Below is a small trained network, with its code and all its weights. Each question gives an input and a class and asks what happens when units are switched off, that is, made to give their printed mean instead of their output.

import numpy as np


def w(rows, s, z=0):
    codes = np.array(rows[::2]) - 128.0
    scale = np.full(codes.shape[1], s)
    scale[-1] = z or s
    return codes * scale


def norm(h):
    return h / np.sqrt((h * h).mean(-1, keepdims=True) + 1e-5)


def f(y):
    return np.maximum(y, 0)


def log_softmax(a):
    a = a - a.max(-1, keepdims=True)
    return a - np.log(np.exp(a).sum(-1, keepdims=True))


def net(x, mask):
    res = np.array(x, float).reshape(1, 5) / 4 @ E
    u = 0
    for l in range(3):
        y = f(norm(res) @ A[l][:, :-1].T + A[l][:, -1])
        res = res + np.where(mask[u : u + 12], y, B[l][:, -1]) @ B[l][:, :-1]
        u += 12
    return log_softmax(norm(res)[-1] @ U[:, :-1].T + U[:, -1])


A, B = {}, {}
E = w([
[255,108,51,127,139],'x0',
[74,113,80,223,51],'x1',
[237,114,249,100,64],'x2',
[127,116,132,131,128],'x3',
[129,136,127,129,130],'x4',
],0.0048)
A[0] = w([
[161,139,218,145,91,131],'L0N1',
[111,158,102,105,247,165],'L0N2',
[158,158,150,191,12,29],'L0N3',
[164,130,80,95,111,105],'L0N4',
[119,81,118,148,64,131],'L0N5',
[224,100,29,125,111,164],'L0N6',
[88,159,185,196,156,185],'L0N7',
[126,115,2,221,89,3],'L0N8',
[141,92,134,146,119,74],'L0N9',
[92,178,160,214,120,44],'L0N10',
[141,135,127,173,21,52],'L0N11',
[167,144,174,179,71,31],'L0N12',
],0.0091,0.0038)
B[0] = w([
[118,138,190,37,107,211],'L0N1',
[72,21,146,76,148,238],'L0N2',
[66,24,67,66,211,183],'L0N3',
[133,124,165,191,157,167],'L0N4',
[86,180,105,110,176,176],'L0N5',
[185,101,128,194,131,254],'L0N6',
[90,141,181,101,145,204],'L0N7',
[142,137,106,176,36,234],'L0N8',
[112,164,101,118,145,135],'L0N9',
[34,117,138,158,124,168],'L0N10',
[82,97,92,100,176,177],'L0N11',
[142,101,71,91,254,165],'L0N12',
],0.0074,0.006)
A[1] = w([
[80,58,160,169,141,64],'L1N1',
[219,43,79,110,200,65],'L1N2',
[48,131,126,111,139,134],'L1N3',
[136,128,87,93,132,209],'L1N4',
[66,118,108,116,106,105],'L1N5',
[201,76,159,148,132,104],'L1N6',
[137,57,46,146,141,134],'L1N7',
[177,117,87,162,114,130],'L1N8',
[61,149,115,204,107,2],'L1N9',
[161,192,49,134,12,89],'L1N10',
[157,80,29,123,140,57],'L1N11',
[91,192,151,154,55,104],'L1N12',
],0.011,0.0029)
B[1] = w([
[134,132,58,111,181,208],'L1N1',
[129,229,85,149,141,253],'L1N2',
[230,110,41,77,94,230],'L1N3',
[64,146,234,159,115,168],'L1N4',
[117,82,73,81,117,196],'L1N5',
[141,165,10,49,143,199],'L1N6',
[65,149,254,168,124,233],'L1N7',
[31,127,216,81,83,182],'L1N8',
[188,185,23,180,110,184],'L1N9',
[52,43,153,134,111,168],'L1N10',
[52,133,177,136,195,199],'L1N11',
[230,121,132,196,147,157],'L1N12',
],0.007,0.0072)
A[2] = w([
[96,103,105,187,232,73],'L2N1',
[111,132,218,119,135,184],'L2N2',
[148,60,116,77,166,65],'L2N3',
[33,138,99,126,195,92],'L2N4',
[61,154,120,120,109,137],'L2N5',
[81,167,172,129,188,1],'L2N6',
[172,218,131,132,73,64],'L2N7',
[91,155,172,198,82,128],'L2N8',
[97,140,187,103,160,200],'L2N9',
[133,113,77,166,182,60],'L2N10',
[103,98,144,64,82,59],'L2N11',
[247,182,180,90,130,88],'L2N12',
],0.011,0.0022)
B[2] = w([
[135,204,174,149,96,209],'L2N1',
[167,155,106,116,50,173],'L2N2',
[48,87,122,125,120,198],'L2N3',
[183,104,190,128,176,254],'L2N4',
[147,131,64,105,165,182],'L2N5',
[206,192,142,150,111,177],'L2N6',
[117,112,38,49,159,148],'L2N7',
[83,95,166,82,155,174],'L2N8',
[204,181,138,147,82,201],'L2N9',
[254,187,182,149,107,169],'L2N10',
[133,62,170,131,124,177],'L2N11',
[80,108,51,247,90,191],'L2N12',
],0.0083,0.0082)
U = w([
[91,26,125,40,189,170],'0',
[159,146,18,153,130,253],'1',
[162,203,203,170,190,144],'2',
[10,86,166,219,115,12],'3',
[169,95,183,91,7,2],'4',
],0.02,0.0037)

Each question gives the input, the list of numbers given to net, and the class t.
The units are the neurons (one row each of A and B). Each row of codes is followed by its name. A weight is (code - 128) times the scale printed after its matrix; where a second scale follows, it is the last column's (A, B and U).
mask holds one flag per neuron, layer by layer. A switched-off neuron (its flag False) gives its mean, the last column of its row in B, instead of its output. The means were averaged over made-up inputs and are rounded, as every weight is.
A unit's drop is (log p(t) with every unit on - log p(t) with that unit switched off) / (log p(t) with every unit on - log p(t) with every unit switched off).
The circuit of an input: a set's keep is (log p(t) with only the set's units on - log p(t) with every unit switched off) / (log p(t) with every unit on - log p(t) with every unit switched off). Starting from the 12 units with the biggest drops (on a tie, the unit counted first), units are removed one at a time, each time the one whose removal leaves the highest keep (on an exact tie, the one counted first), for as long as the keep stays at least 0.8.
circuit, biggest first: the units of the circuit, biggest drop first
most important unit: the unit with the biggest drop
top k neurons: the k neurons with the biggest drops, biggest first
top k neurons in layer l: the k neurons of layer l with the biggest drops, biggest first
drop when u is switched off: that unit's drop, to one decimal
input [0,-2,-2,-6,-3], class 0: circuit, biggest first => L0N2
input [-5,0,-7,2,5], class 0: circuit, biggest first => L2N12; L1N5
input [8,1,1,-5,-6], class 2: top 2 neurons in layer 1 => L1N3; L1N11
input [1,8,1,0,-1], class 2: top 3 neurons in layer 1 => L1N7; L1N11; L1N10
input [-2,-2,2,-7,-8], class 4: top 2 neurons => L1N2; L0N1
input [1,5,-7,4,5], class 3: top 4 neurons => L0N8; L1N10; L1N7; L1N6
input [-7,-3,0,1,-6], class 0: top 3 neurons => L1N7; L1N3; L1N4
input [-5,1,0,8,-4], class 1: top 3 neurons in layer 0 => L0N2; L0N3; L0N12
input [-8,2,8,-5,-1], class 0: top 2 neurons in layer 0 => L0N3; L0N12
input [-1,-8,8,8,6], class 4: top 2 neurons in layer 0 => L0N1; L0N6
input [-7,1,-8,3,6], class 1: top 4 neurons => L1N9; L0N3; L0N1; L1N8
input [-8,5,0,8,-5], class 1: top 2 neurons => L0N2; L1N9
input [1,-3,-7,-1,-5], class 2: top 2 neurons => L0N1; L1N7
input [5,4,8,-1,7], class 2: most important unit => L0N3
input [-1,-7,5,-2,7], class 4: top 3 neurons => L0N1; L0N6; L1N2
input [5,2,-5,4,0], class 3: drop when L0N8 is switched off => 0.8
input [-2,3,5,0,-3], class 0: drop when L0N1 is switched off => 0.1
input [-1,-8,2,3,-4], class 4: drop when L0N6 is switched off => 0.2
input [1,5,-4,0,4], class 3: top 2 neurons in layer 0 => L0N8; L0N1
input [-6,2,-4,-6,-3], class 1: top 2 neurons in layer 1 => L1N9; L1N3
input [7,4,-8,-1,0], class 3: top neuron in layer 0 => L0N8
